Below is a small trained network, with its code and all its weights. Each question gives an input and a class and asks what happens when units are switched off, that is, made to give their printed mean instead of their output.

import numpy as np


def w(rows, s, z=0):
    codes = np.array(rows[::2]) - 128.0
    scale = np.full(codes.shape[1], s)
    scale[-1] = z or s
    return codes * scale


def norm(h):
    return h / np.sqrt((h * h).mean(-1, keepdims=True) + 1e-5)


def f(y):
    return np.maximum(y, 0)


def log_softmax(a):
    a = a - a.max(-1, keepdims=True)
    return a - np.log(np.exp(a).sum(-1, keepdims=True))


def net(x, mask):
    res = np.array(x, float).reshape(1, 8) / 4 @ E
    u = 0
    for l in range(4):
        y = f(norm(res) @ A[l][:, :-1].T + A[l][:, -1])
        res = res + np.where(mask[u : u + 6], y, B[l][:, -1]) @ B[l][:, :-1]
        u += 6
    return log_softmax(norm(res)[-1] @ U[:, :-1].T + U[:, -1])


A, B = {}, {}
E = w([
[128,131,125],'x0',
[126,137,131],'x1',
[125,130,130],'x2',
[128,138,128],'x3',
[36,70,136],'x4',
[133,127,255],'x5',
[129,127,131],'x6',
[128,133,131],'x7',
],0.0064)
A[0] = w([
[78,75,139,34],'0.n0',
[134,36,221,6],'0.n1',
[189,94,2,94],'0.n2',
[79,99,109,81],'0.n3',
[57,123,100,26],'0.n4',
[64,120,96,40],'0.n5',
],0.0072,0.0024)
B[0] = w([
[134,59,134,174],'0.n0',
[68,254,171,200],'0.n1',
[34,195,208,254],'0.n2',
[56,99,153,176],'0.n3',
[110,77,181,170],'0.n4',
[158,53,186,171],'0.n5',
],0.0079,0.0038)
A[1] = w([
[114,116,27,7],'1.n0',
[93,113,22,45],'1.n1',
[86,142,52,60],'1.n2',
[251,154,59,62],'1.n3',
[133,131,66,3],'1.n4',
[160,161,136,153],'1.n5',
],0.011,0.0013)
B[1] = w([
[252,134,209,162],'1.n0',
[232,140,234,196],'1.n1',
[152,196,201,213],'1.n2',
[151,15,68,244],'1.n3',
[167,158,171,139],'1.n4',
[43,89,135,252],'1.n5',
],0.011,0.0025)
A[2] = w([
[200,119,73,112],'2.n0',
[121,131,112,2],'2.n1',
[116,73,63,47],'2.n2',
[47,162,205,215],'2.n3',
[122,2,104,137],'2.n4',
[183,105,80,162],'2.n5',
],0.0092,0.0009)
B[2] = w([
[78,102,211,141],'2.n0',
[111,116,121,128],'2.n1',
[103,52,102,151],'2.n2',
[187,202,61,254],'2.n3',
[2,88,100,188],'2.n4',
[76,121,215,143],'2.n5',
],0.012,0.009)
A[3] = w([
[119,158,87,114],'3.n0',
[196,104,109,108],'3.n1',
[159,202,2,214],'3.n2',
[218,44,97,142],'3.n3',
[69,211,225,255],'3.n4',
[156,95,97,22],'3.n5',
],0.0066,0.0011)
B[3] = w([
[83,117,103,168],'3.n0',
[140,50,123,133],'3.n1',
[38,63,24,249],'3.n2',
[68,82,240,129],'3.n3',
[192,2,182,254],'3.n4',
[115,187,197,128],'3.n5',
],0.008,0.0047)
U = w([
[254,206,219,195],'0',
[93,118,78,192],'1',
[54,16,177,108],'2',
[95,133,72,150],'3',
[113,149,83,115],'4',
[104,139,81,74],'5',
[106,140,94,5],'6',
],0.0061,0.0029)

Each question gives the input, the list of numbers given to net, and the class t.
The units are the neurons (one row each of A and B). Each row of codes is followed by its name. A weight is (code - 128) times the scale printed after its matrix; where a second scale follows, it is the last column's (A, B and U).
mask holds one flag per neuron, layer by layer. A switched-off neuron (its flag False) gives its mean, the last column of its row in B, instead of its output. The means were averaged over made-up inputs and are rounded, as every weight is.
A unit's drop is (log p(t) with every unit on - log p(t) with that unit switched off) / (log p(t) with every unit on - log p(t) with every unit switched off).
most important unit: the unit with the biggest drop
top k neurons: the k neurons with the biggest drops, biggest first
top k neurons in layer l: the k neurons of layer l with the biggest drops, biggest first
drop when u is switched off: that unit's drop, to one decimal
input [8,7,-8,0,4,8,6,-1], class 0: top 2 neurons : (2.n4; 3.n4)
input [5,2,-6,6,7,8,2,-8], class 0: most important unit : 2.n4
input [8,4,6,2,-8,-7,4,7], class 2: top 3 neurons : (1.n3; 2.n3; 2.n0)
input [-2,5,6,-4,5,7,2,4], class 0: top 4 neurons : (2.n4; 3.n4; 0.n1; 2.n3)
input [8,1,-3,-4,-8,-7,7,-8], class 2: top 3 neurons : (1.n3; 2.n3; 0.n1)
input [-5,0,-2,-1,-8,-6,-4,-2], class 2: top 2 neurons in layer 1 : (1.n3; 1.n5)
input [-5,1,-3,-3,8,8,-7,-1], class 0: top 2 neurons : (0.n1; 2.n4)
input [-6,6,5,-1,-7,-4,7,4], class 2: top 2 neurons in layer 0 : (0.n1; 0.n3)
input [-3,-6,7,-3,-8,-3,0,3], class 2: top 2 neurons : (1.n3; 0.n1)
input [-1,-1,-4,-6,-8,-4,-1,-8], class 2: top 4 neurons : (1.n3; 0.n1; 2.n3; 0.n3)
input [6,-4,1,8,-8,-7,7,5], class 2: top 2 neurons : (1.n3; 2.n3)
input [-4,7,0,-1,7,8,-6,5], class 0: top 2 neurons in layer 3 : (3.n4; 3.n2)
input [-7,-4,-2,-1,-8,-1,-4,5], class 2: drop when 2.n3 is switched off : 0.1
input [4,3,-2,3,6,8,4,-1], class 0: drop when 0.n1 is switched off : 0.2
input [7,3,4,-3,-7,-7,-7,-7], class 0: drop when 2.n4 is switched off : 0.1
input [8,5,-7,6,3,8,-1,6], class 0: drop when 2.n4 is switched off : 0.5
